Here is a tiny trained network, its code and every weight. The questions are about switching its units off for an input and a class, where a switched-off unit gives its printed mean instead of its output.

import numpy as np


def w(rows, s, z=0):
    codes = np.array(rows[::2]) - 128.0
    scale = np.full(codes.shape[1], s)
    scale[-1] = z or s
    return codes * scale


def norm(h):
    return h / np.sqrt((h * h).mean(-1, keepdims=True) + 1e-5)


def f(y):
    return np.maximum(y, 0)


def log_softmax(a):
    a = a - a.max(-1, keepdims=True)
    return a - np.log(np.exp(a).sum(-1, keepdims=True))


def net(x, mask):
    res = np.array(x, float).reshape(1, 6) / 4 @ E
    u = 0
    for l in range(3):
        y = f(norm(res) @ A[l][:, :-1].T + A[l][:, -1])
        res = res + np.where(mask[u : u + 10], y, B[l][:, -1]) @ B[l][:, :-1]
        u += 10
    return log_softmax(norm(res)[-1] @ U[:, :-1].T + U[:, -1])


A, B = {}, {}
E = w([
[130,128,127,127,130,128,128,129,127,128],'x0',
[124,131,124,68,116,250,167,104,97,155],'x1',
[123,128,126,131,125,127,128,129,127,128],'x2',
[128,126,127,128,127,128,128,127,128,131],'x3',
[93,179,115,130,44,135,131,113,255,126],'x4',
[113,131,33,85,138,132,31,131,130,119],'x5',
],0.018)
A[0] = w([
[140,108,124,81,129,246,150,135,154,138,54],'0.n1',
[138,117,134,116,176,125,82,127,64,129,112],'0.n2',
[135,141,137,125,110,130,170,137,193,127,52],'0.n3',
[120,126,27,105,130,145,25,129,118,121,184],'0.n4',
[136,121,143,145,184,3,100,136,57,113,219],'0.n5',
[149,110,180,132,168,101,160,114,44,136,75],'0.n6',
[134,126,130,97,170,199,141,131,7,128,108],'0.n7',
[144,137,85,93,141,137,72,116,174,133,3],'0.n8',
[131,113,109,111,152,115,89,123,62,137,72],'0.n9',
[129,135,128,134,131,16,117,126,174,123,98],'0.n10',
],0.02,0.0039)
B[0] = w([
[72,151,173,114,39,144,155,24,97,144,205],'0.n1',
[143,108,233,169,125,84,140,35,112,164,192],'0.n2',
[186,113,156,149,194,91,179,43,112,183,173],'0.n3',
[207,196,92,7,218,106,74,42,177,163,239],'0.n4',
[80,223,57,124,98,74,187,75,32,156,250],'0.n5',
[61,141,48,108,80,137,70,189,173,106,204],'0.n6',
[184,88,141,138,208,212,90,226,185,104,225],'0.n7',
[57,131,87,147,79,125,92,202,147,96,179],'0.n8',
[164,53,179,105,85,99,148,55,64,111,183],'0.n9',
[177,8,192,107,123,135,74,196,215,100,212],'0.n10',
],0.02,0.022)
A[1] = w([
[106,52,212,201,43,139,168,168,131,113,123],'1.n1',
[171,190,74,69,171,151,101,169,140,122,88],'1.n2',
[96,148,87,83,57,141,130,155,185,124,71],'1.n3',
[148,219,99,126,111,59,176,132,51,139,56],'1.n4',
[86,111,104,215,135,233,126,252,169,89,64],'1.n5',
[82,100,162,176,75,143,81,149,78,75,134],'1.n6',
[48,150,36,174,73,123,127,204,96,123,62],'1.n7',
[162,98,120,238,220,73,112,148,179,113,130],'1.n8',
[86,154,98,189,108,113,162,170,95,109,3],'1.n9',
[95,28,139,159,136,69,203,164,99,121,63],'1.n10',
],0.022,0.0044)
B[1] = w([
[130,100,126,143,108,76,204,140,47,163,226],'1.n1',
[115,86,139,246,96,149,209,187,96,110,246],'1.n2',
[99,159,104,111,127,137,94,164,87,120,203],'1.n3',
[109,146,106,109,159,51,95,82,92,113,250],'1.n4',
[42,4,148,76,202,63,142,111,48,133,217],'1.n5',
[40,117,116,177,155,133,132,194,110,135,173],'1.n6',
[170,192,174,148,66,213,90,77,199,100,212],'1.n7',
[173,120,110,77,64,90,139,179,124,151,200],'1.n8',
[121,172,140,100,66,193,104,135,163,139,169],'1.n9',
[145,101,206,165,61,183,133,145,152,164,188],'1.n10',
],0.027,0.013)
A[2] = w([
[140,99,162,94,136,175,47,187,187,88,20],'2.n1',
[96,152,109,97,32,139,41,128,203,117,110],'2.n2',
[78,127,129,196,143,154,194,108,136,125,6],'2.n3',
[208,81,168,142,211,217,61,165,161,100,10],'2.n4',
[139,105,97,156,190,113,56,250,247,72,23],'2.n5',
[76,180,118,98,152,160,109,96,179,107,89],'2.n6',
[86,208,166,206,103,122,190,117,111,118,104],'2.n7',
[82,205,129,199,63,182,62,125,154,80,63],'2.n8',
[112,201,67,104,138,186,185,150,128,140,157],'2.n9',
[112,200,50,91,180,175,138,115,125,134,119],'2.n10',
],0.025,0.0023)
B[2] = w([
[180,207,34,111,194,109,137,108,135,161,179],'2.n1',
[61,152,105,153,125,162,44,196,112,117,249],'2.n2',
[101,136,75,141,218,92,134,92,164,125,159],'2.n3',
[224,166,207,121,195,217,115,160,189,67,191],'2.n4',
[82,140,6,17,200,147,156,181,189,209,202],'2.n5',
[160,132,166,159,98,174,86,171,71,134,192],'2.n6',
[124,164,65,157,125,229,161,133,217,74,200],'2.n7',
[115,130,173,159,11,111,84,158,119,119,230],'2.n8',
[92,109,119,183,85,137,131,56,125,123,172],'2.n9',
[78,98,185,170,48,76,145,185,115,90,196],'2.n10',
],0.025,0.018)
U = w([
[72,153,118,161,36,139,70,150,103,102,255],'0',
[71,24,149,127,194,148,150,159,83,115,67],'1',
[208,66,156,135,67,78,198,181,157,172,75],'2',
[122,127,105,157,118,163,227,40,154,128,137],'3',
[183,154,93,98,142,7,102,55,81,110,91],'4',
[232,132,187,109,189,190,101,112,131,85,77],'5',
[139,135,39,65,148,106,112,199,170,164,91],'6',
],0.018,0.0033)

Each question gives the input, the list of numbers given to net, and the class t.
The units are the neurons (one row each of A and B). Each row of codes is followed by its name. A weight is (code - 128) times the scale printed after its matrix; where a second scale follows, it is the last column's (A, B and U).
mask holds one flag per neuron, layer by layer. A switched-off neuron (its flag False) gives its mean, the last column of its row in B, instead of its output. The means were averaged over made-up inputs and are rounded, as every weight is.
A unit's drop is (log p(t) with every unit on - log p(t) with that unit switched off) / (log p(t) with every unit on - log p(t) with every unit switched off).
The circuit of an input: a set's keep is (log p(t) with only the set's units on - log p(t) with every unit switched off) / (log p(t) with every unit on - log p(t) with every unit switched off). Starting from the 12 units with the biggest drops (on a tie, the unit counted first), units are removed one at a time, each time the one whose removal leaves the highest keep (on an exact tie, the one counted first), for as long as the keep stays at least 0.8.
circuit, biggest first: the units of the circuit, biggest drop first
top k neurons: the k neurons with the biggest drops, biggest first
top k neurons in layer l: the k neurons of layer l with the biggest drops, biggest first
input [1,4,6,-2,-4,-3], class 1: circuit, biggest first : 1.n5, 0.n7
input [4,0,4,3,0,2], class 4: top 2 neurons : 0.n7, 0.n10
input [-3,4,6,-3,-7,6], class 5: circuit, biggest first : 0.n7
input [8,-4,2,8,1,-7], class 2: top 2 neurons : 0.n10, 0.n3
input [-3,0,2,-1,3,-2], class 2: top 2 neurons : 0.n5, 0.n4
input [-1,5,-7,3,-1,-1], class 1: top 2 neurons : 0.n4, 0.n7
input [3,2,-3,1,-3,-2], class 1: circuit, biggest first : 0.n7, 1.n5
input [-5,1,-7,7,-1,8], class 5: top 2 neurons : 0.n5, 0.n4
input [1,4,-2,5,1,-2], class 3: top 2 neurons in layer 0 : 0.n1, 0.n4
input [4,0,1,8,-7,6], class 4: top 2 neurons : 0.n5, 0.n10
input [3,3,-8,7,0,3], class 5: top 2 neurons : 0.n5, 0.n7
input [1,-5,4,-3,-8,1], class 4: top 2 neurons in layer 0 : 0.n2, 0.n5
input [-7,6,-2,8,0,-3], class 1: top 2 neurons in layer 0 : 0.n4, 0.n5
input [6,6,3,8,-8,-1], class 1: top 4 neurons : 0.n4, 0.n7, 1.n5, 0.n6
input [4,1,4,8,-4,-6], class 1: top 3 neurons : 0.n7, 1.n5, 0.n1
input [1,2,3,8,0,8], class 5: top 2 neurons in layer 1 : 1.n1, 1.n4
input [-6,7,-8,2,-8,-3], class 1: top 2 neurons : 0.n4, 1.n5
input [8,0,3,8,5,4], class 6: top 2 neurons : 0.n5, 2.n5
input [-2,4,-6,1,-1,-4], class 1: top 2 neurons in layer 0 : 0.n7, 0.n5
input [2,-4,2,8,2,2], class 6: top neuron in layer 0 : 0.n10
input [7,-1,-3,5,2,-3], class 2: top neuron in layer 0 : 0.n4
input [6,3,3,2,0,1], class 5: top 2 neurons in layer 0 : 0.n5, 0.n7
